Here is a tiny trained network, its code and every weight. The questions are about switching its units off for an input and a class, where a switched-off unit gives its printed mean instead of its output.

import numpy as np


def w(rows, s, z=0):
    codes = np.array(rows[::2]) - 128.0
    scale = np.full(codes.shape[1], s)
    scale[-1] = z or s
    return codes * scale


def f(y):
    return np.maximum(y, 0)


def log_softmax(a):
    a = a - a.max(-1, keepdims=True)
    return a - np.log(np.exp(a).sum(-1, keepdims=True))


def net(x, mask):
    res = np.array(x, float).reshape(1, 4) / 4 @ E
    y = f(res @ A[0][:, :-1].T + A[0][:, -1])
    res = res + np.where(mask, y, B[0][:, -1]) @ B[0][:, :-1]
    return log_softmax(res[-1] @ U[:, :-1].T + U[:, -1])


A, B = {}, {}
E = w([
[204,76,84,87,152,249,130,108],'x0',
[101,101,150,100,88,205,64,100],'x1',
[187,245,94,125,224,154,192,23],'x2',
[117,20,1,29,199,162,78,159],'x3',
],0.009)
A[0] = w([
[101,177,173,157,97,36,145,148,167],'n1',
[136,126,132,136,131,144,124,123,172],'n2',
[144,120,121,130,150,109,144,147,55],'n3',
[160,157,148,146,110,157,142,122,39],'n4',
[118,108,115,121,139,116,113,123,152],'n5',
[190,196,175,155,113,176,170,103,182],'n6',
[165,115,100,139,149,89,172,150,85],'n7',
[108,146,97,128,165,57,138,137,154],'n8',
[119,149,133,144,120,118,115,133,78],'n9',
[120,126,138,129,119,125,134,123,82],'n10',
[137,110,102,127,142,130,129,139,52],'n11',
[159,111,120,140,140,112,149,129,2],'n12',
[133,110,113,133,123,118,143,115,46],'n13',
[132,122,115,121,144,126,130,126,192],'n14',
[93,90,167,141,78,90,106,150,110],'n15',
[107,255,134,132,156,101,134,90,173],'n16',
],0.031,0.0058)
B[0] = w([
[152,168,101,78,150,119,255,118,254],'n1',
[38,127,133,63,136,97,119,119,144],'n2',
[157,143,133,107,117,129,147,149,142],'n3',
[132,141,129,150,132,136,201,127,166],'n4',
[120,166,122,102,127,112,155,103,153],'n5',
[162,161,145,121,129,82,215,175,236],'n6',
[131,135,137,137,122,109,170,137,163],'n7',
[127,112,100,95,142,164,118,92,178],'n8',
[183,96,109,118,146,121,148,147,151],'n9',
[110,148,146,142,135,123,134,84,137],'n10',
[148,133,121,138,143,141,185,106,151],'n11',
[111,133,148,136,118,127,133,136,138],'n12',
[126,164,112,127,108,101,123,120,131],'n13',
[120,103,116,63,118,145,154,141,150],'n14',
[114,125,197,193,113,102,96,185,215],'n15',
[149,131,164,172,95,99,201,174,244],'n16',
],0.028,0.035)
U = w([
[193,179,80,193,101,178,110,102,11],'0',
[110,145,166,124,123,99,117,147,125],'1',
[251,147,128,129,116,143,97,122,24],'2',
[123,161,100,51,160,123,176,92,140],'3',
[180,174,93,193,129,170,115,95,4],'4',
[222,200,88,171,98,193,92,121,18],'5',
[122,178,149,86,131,83,209,154,173],'6',
],0.012,0.0045)

Each question gives the input, the list of numbers given to net, and the class t.
The units are the neurons (one row each of A and B). Each row of codes is followed by its name. A weight is (code - 128) times the scale printed after its matrix; where a second scale follows, it is the last column's (A, B and U).
mask holds one flag per neuron, in row order. A switched-off neuron (its flag False) gives its mean, the last column of its row in B, instead of its output. The means were averaged over made-up inputs and are rounded, as every weight is.
A unit's drop is (log p(t) with every unit on - log p(t) with that unit switched off) / (log p(t) with every unit on - log p(t) with every unit switched off).
The circuit of an input: a set's keep is (log p(t) with only the set's units on - log p(t) with every unit switched off) / (log p(t) with every unit on - log p(t) with every unit switched off). Starting from the 12 units with the biggest drops (on a tie, the unit counted first), units are removed one at a time, each time the one whose removal leaves the highest keep (on an exact tie, the one counted first), for as long as the keep stays at least 0.8.
circuit, biggest first: the units of the circuit, biggest drop first
top k neurons: the k neurons with the biggest drops, biggest first
drop of u: that unit's drop, to one decimal
input [6,7,-3,-1], class 1: top 2 neurons	n1; n6
input [1,7,3,5], class 3: circuit, biggest first	n16; n6
input [-8,5,6,8], class 3: circuit, biggest first	n6; n15; n8
input [-3,5,-7,-1], class 1: circuit, biggest first	n15; n6; n16
input [5,3,-5,5], class 3: top 2 neurons	n16; n6
input [2,0,-6,4], class 1: top neuron	n1
input [0,-8,-3,6], class 3: circuit, biggest first	n16; n6; n15
input [8,5,0,6], class 3: circuit, biggest first	n16; n6
input [6,2,-8,3], class 1: circuit, biggest first	n1; n6
input [-4,-6,1,7], class 3: drop of n16	0.1
input [3,1,-4,2], class 1: drop of n7	0.0
input [7,-2,-4,1], class 3: drop of n15	0.2
